Below is a small trained network, with its code and all its weights. Each question gives an input and a class and asks what happens when units are switched off, that is, made to give their printed mean instead of their output.

import numpy as np


def w(rows, s, z=0):
    codes = np.array(rows[::2]) - 128.0
    scale = np.full(codes.shape[1], s)
    scale[-1] = z or s
    return codes * scale


def norm(h):
    return h / np.sqrt((h * h).mean(-1, keepdims=True) + 1e-5)


def f(y):
    return y / 2 * (1 + np.tanh(0.7978845608 * (y + 0.044715 * y**3)))


def log_softmax(a):
    a = a - a.max(-1, keepdims=True)
    return a - np.log(np.exp(a).sum(-1, keepdims=True))


def net(x, mask):
    res = np.array(x, float).reshape(1, 5) / 4 @ E
    u = 0
    for l in range(2):
        y = f(norm(res) @ A[l][:, :-1].T + A[l][:, -1])
        res = res + np.where(mask[u : u + 16], y, B[l][:, -1]) @ B[l][:, :-1]
        u += 16
    return log_softmax(norm(res)[-1] @ U[:, :-1].T + U[:, -1])


A, B = {}, {}
E = w([
[41,64,99],'x0',
[127,129,129],'x1',
[128,128,128],'x2',
[28,254,183],'x3',
[136,92,219],'x4',
],0.0091)
A[0] = w([
[145,122,129,19],'L0N1',
[190,167,150,93],'L0N2',
[178,123,128,112],'L0N3',
[68,73,158,226],'L0N4',
[133,175,110,144],'L0N5',
[131,67,113,13],'L0N6',
[41,141,101,201],'L0N7',
[188,32,70,175],'L0N8',
[126,95,8,161],'L0N9',
[85,52,112,141],'L0N10',
[90,198,187,121],'L0N11',
[192,113,82,3],'L0N12',
[141,54,211,86],'L0N13',
[199,236,77,126],'L0N14',
[255,155,150,165],'L0N15',
[159,137,75,54],'L0N16',
],0.008,0.002)
B[0] = w([
[156,125,212,108],'L0N1',
[135,122,148,144],'L0N2',
[210,141,111,140],'L0N3',
[66,85,63,193],'L0N4',
[99,192,49,143],'L0N5',
[129,107,254,135],'L0N6',
[86,68,61,205],'L0N7',
[35,191,94,254],'L0N8',
[103,124,51,200],'L0N9',
[22,104,104,176],'L0N10',
[131,77,91,200],'L0N11',
[104,178,162,140],'L0N12',
[140,140,74,173],'L0N13',
[113,155,59,182],'L0N14',
[121,81,129,212],'L0N15',
[181,174,136,125],'L0N16',
],0.0045,0.004)
A[1] = w([
[29,249,210,170],'L1N1',
[73,155,116,141],'L1N2',
[216,84,92,112],'L1N3',
[204,195,135,137],'L1N4',
[187,160,135,73],'L1N5',
[193,172,152,49],'L1N6',
[149,165,72,177],'L1N7',
[176,53,81,113],'L1N8',
[117,35,254,170],'L1N9',
[122,84,233,251],'L1N10',
[142,130,27,147],'L1N11',
[203,193,135,128],'L1N12',
[183,180,139,95],'L1N13',
[178,161,140,43],'L1N14',
[137,142,36,61],'L1N15',
[194,14,142,210],'L1N16',
],0.013,0.0029)
B[1] = w([
[162,111,193,254],'L1N1',
[161,56,117,180],'L1N2',
[85,135,174,186],'L1N3',
[80,82,114,173],'L1N4',
[61,112,107,142],'L1N5',
[82,90,58,148],'L1N6',
[150,124,162,170],'L1N7',
[52,120,216,195],'L1N8',
[158,179,84,202],'L1N9',
[186,174,2,186],'L1N10',
[179,152,186,203],'L1N11',
[72,64,74,171],'L1N12',
[60,62,97,150],'L1N13',
[63,78,75,134],'L1N14',
[173,164,84,175],'L1N15',
[147,168,166,228],'L1N16',
],0.011,0.0075)
U = w([
[28,28,63,123],'0',
[169,163,254,238],'1',
[245,245,40,6],'2',
],0.0092,0.0016)

Each question gives the input, the list of numbers given to net, and the class t.
The units are the neurons (one row each of A and B). Each row of codes is followed by its name. A weight is (code - 128) times the scale printed after its matrix; where a second scale follows, it is the last column's (A, B and U).
mask holds one flag per neuron, layer by layer. A switched-off neuron (its flag False) gives its mean, the last column of its row in B, instead of its output. The means were averaged over made-up inputs and are rounded, as every weight is.
A unit's drop is (log p(t) with every unit on - log p(t) with that unit switched off) / (log p(t) with every unit on - log p(t) with every unit switched off).
The circuit of an input: a set's keep is (log p(t) with only the set's units on - log p(t) with every unit switched off) / (log p(t) with every unit on - log p(t) with every unit switched off). Starting from the 12 units with the biggest drops (on a tie, the unit counted first), units are removed one at a time, each time the one whose removal leaves the highest keep (on an exact tie, the one counted first), for as long as the keep stays at least 0.8.
units of the circuit, in order: the units of the circuit, biggest drop first
unit that matters most: the unit with the biggest drop
top k neurons: the k neurons with the biggest drops, biggest first
k most important neurons of layer l: the k neurons of layer l with the biggest drops, biggest first
drop when u is switched off: that unit's drop, to one decimal
input [7,4,7,-3,-8], class 2: units of the circuit, in order : [L1N15]
input [2,6,6,-5,8], class 2: units of the circuit, in order : [L1N10; L1N9]
input [0,3,-7,-6,-4], class 1: top 2 neurons : [L1N8; L1N10]
input [-8,-8,5,-7,-6], class 0: top 2 neurons : [L1N12; L1N1]
input [5,1,0,-3,-8], class 2: top 2 neurons : [L1N15; L1N11]
input [5,-6,-5,5,-8], class 2: top 2 neurons : [L1N8; L1N12]
input [-6,-5,-3,-5,8], class 2: top 4 neurons : [L1N10; L1N9; L1N16; L1N1]
input [3,-3,7,-4,-7], class 2: 2 most important neurons of layer 0 : [L0N8; L0N9]
input [0,-7,2,-2,-1], class 1: 2 most important neurons of layer 1 : [L1N11; L1N10]
input [5,2,-5,4,-6], class 2: 2 most important neurons of layer 1 : [L1N8; L1N15]
input [2,-1,1,-3,-6], class 2: 2 most important neurons of layer 1 : [L1N1; L1N15]
input [4,7,6,-4,6], class 2: top 2 neurons : [L1N9; L1N10]
input [6,1,-4,8,-4], class 1: 2 most important neurons of layer 1 : [L1N1; L1N12]
input [3,6,6,-6,-5], class 1: unit that matters most : L1N11
input [-1,-2,6,-4,-3], class 1: drop when L1N8 is switched off : 0.2
input [3,-8,-5,-6,-5], class 1: drop when L1N8 is switched off : 0.4
input [6,8,-4,-7,-1], class 1: drop when L1N10 is switched off : 0.3
